Below is a small trained network, with its code and all its weights. Each question gives an input and a class and asks what happens when units are switched off, that is, made to give their printed mean instead of their output.

import numpy as np


def w(rows, s, z=0):
    codes = np.array(rows[::2]) - 128.0
    scale = np.full(codes.shape[1], s)
    scale[-1] = z or s
    return codes * scale


def f(y):
    return np.maximum(y, 0)


def log_softmax(a):
    a = a - a.max(-1, keepdims=True)
    return a - np.log(np.exp(a).sum(-1, keepdims=True))


def net(x, mask):
    res = np.array(x, float).reshape(1, 8) / 4 @ E
    y = f(res @ A[0][:, :-1].T + A[0][:, -1])
    res = res + np.where(mask, y, B[0][:, -1]) @ B[0][:, :-1]
    return log_softmax(res[-1] @ U[:, :-1].T + U[:, -1])


A, B = {}, {}
E = w([
[114,151,202,165],'x0',
[61,254,139,116],'x1',
[10,137,132,72],'x2',
[208,117,241,130],'x3',
[65,68,146,245],'x4',
[72,130,85,170],'x5',
[51,7,96,98],'x6',
[132,191,132,121],'x7',
],0.008)
A[0] = w([
[39,85,87,138,147],'n0',
[182,40,152,140,86],'n1',
[93,137,85,254,255],'n2',
[142,194,87,233,80],'n3',
[156,114,46,64,148],'n4',
[64,67,115,217,83],'n5',
[125,168,95,134,235],'n6',
[161,52,146,93,101],'n7',
[155,117,166,116,201],'n8',
],0.012,0.0035)
B[0] = w([
[131,142,125,6,255],'n0',
[147,144,98,203,228],'n1',
[114,107,143,90,245],'n2',
[171,71,106,104,203],'n3',
[118,81,99,122,228],'n4',
[118,138,191,105,244],'n5',
[108,119,105,91,197],'n6',
[101,136,89,182,214],'n7',
[145,152,126,167,192],'n8',
],0.015,0.0089)
U = w([
[119,78,166,48,244],'0',
[148,79,30,181,232],'1',
[137,2,39,64,46],'2',
[73,200,141,133,2],'3',
[194,119,199,187,52],'4',
],0.011,0.0051)

Each question gives the input, the list of numbers given to net, and the class t.
The units are the neurons (one row each of A and B). Each row of codes is followed by its name. A weight is (code - 128) times the scale printed after its matrix; where a second scale follows, it is the last column's (A, B and U).
mask holds one flag per neuron, in row order. A switched-off neuron (its flag False) gives its mean, the last column of its row in B, instead of its output. The means were averaged over made-up inputs and are rounded, as every weight is.
A unit's drop is (log p(t) with every unit on - log p(t) with that unit switched off) / (log p(t) with every unit on - log p(t) with every unit switched off).
The circuit of an input: a set's keep is (log p(t) with only the set's units on - log p(t) with every unit switched off) / (log p(t) with every unit on - log p(t) with every unit switched off). Starting from all 9 units, units are removed one at a time, each time the one whose removal leaves the highest keep (on an exact tie, the one counted first), for as long as the keep stays at least 0.8.
circuit, biggest first: the units of the circuit, biggest drop first
unit that matters most: the unit with the biggest drop
top k neurons: the k neurons with the biggest drops, biggest first
drop when u is switched off: that unit's drop, to one decimal
input [3,3,2,-1,-4,-6,-2,0], class 3: top 3 neurons => [n0; n3; n2]
input [-4,8,8,2,0,7,-8,7], class 0: circuit, biggest first => [n3]
input [5,6,0,-3,-2,-6,0,-3], class 3: circuit, biggest first => [n0; n3]
input [-1,3,-3,-1,-5,-5,-4,1], class 1: top 4 neurons => [n0; n5; n2; n8]
input [-3,-6,1,1,-7,5,-4,-6], class 1: circuit, biggest first => [n0; n2]
input [-4,-8,6,6,1,-6,-5,2], class 1: circuit, biggest first => [n7; n1]
input [-3,0,3,-8,7,0,-3,8], class 0: circuit, biggest first => [n5; n0]
input [8,7,-5,-1,7,-3,-1,1], class 0: top 3 neurons => [n2; n1; n3]
input [-7,-7,1,2,-8,-1,8,1], class 1: top 2 neurons => [n7; n1]
input [3,-7,0,6,-5,6,-6,-4], class 4: top 4 neurons => [n4; n6; n3; n8]
input [3,-7,-1,7,4,2,4,8], class 4: top 2 neurons => [n5; n4]
input [1,6,-1,-6,0,-8,-6,5], class 2: top 3 neurons => [n3; n5; n6]
input [-8,-3,-2,8,6,2,8,0], class 1: top 2 neurons => [n1; n7]
input [3,6,-3,-4,-3,7,-6,6], class 2: unit that matters most => n3
input [5,3,-5,7,-1,5,2,5], class 4: top 2 neurons => [n0; n4]
input [-4,2,-1,7,7,-8,3,2], class 4: drop when n6 is switched off => 0.1
input [-5,-7,6,-5,5,3,-3,-7], class 0: drop when n5 is switched off => 0.5
input [-6,2,5,-4,3,7,8,-5], class 0: drop when n5 is switched off => 0.3
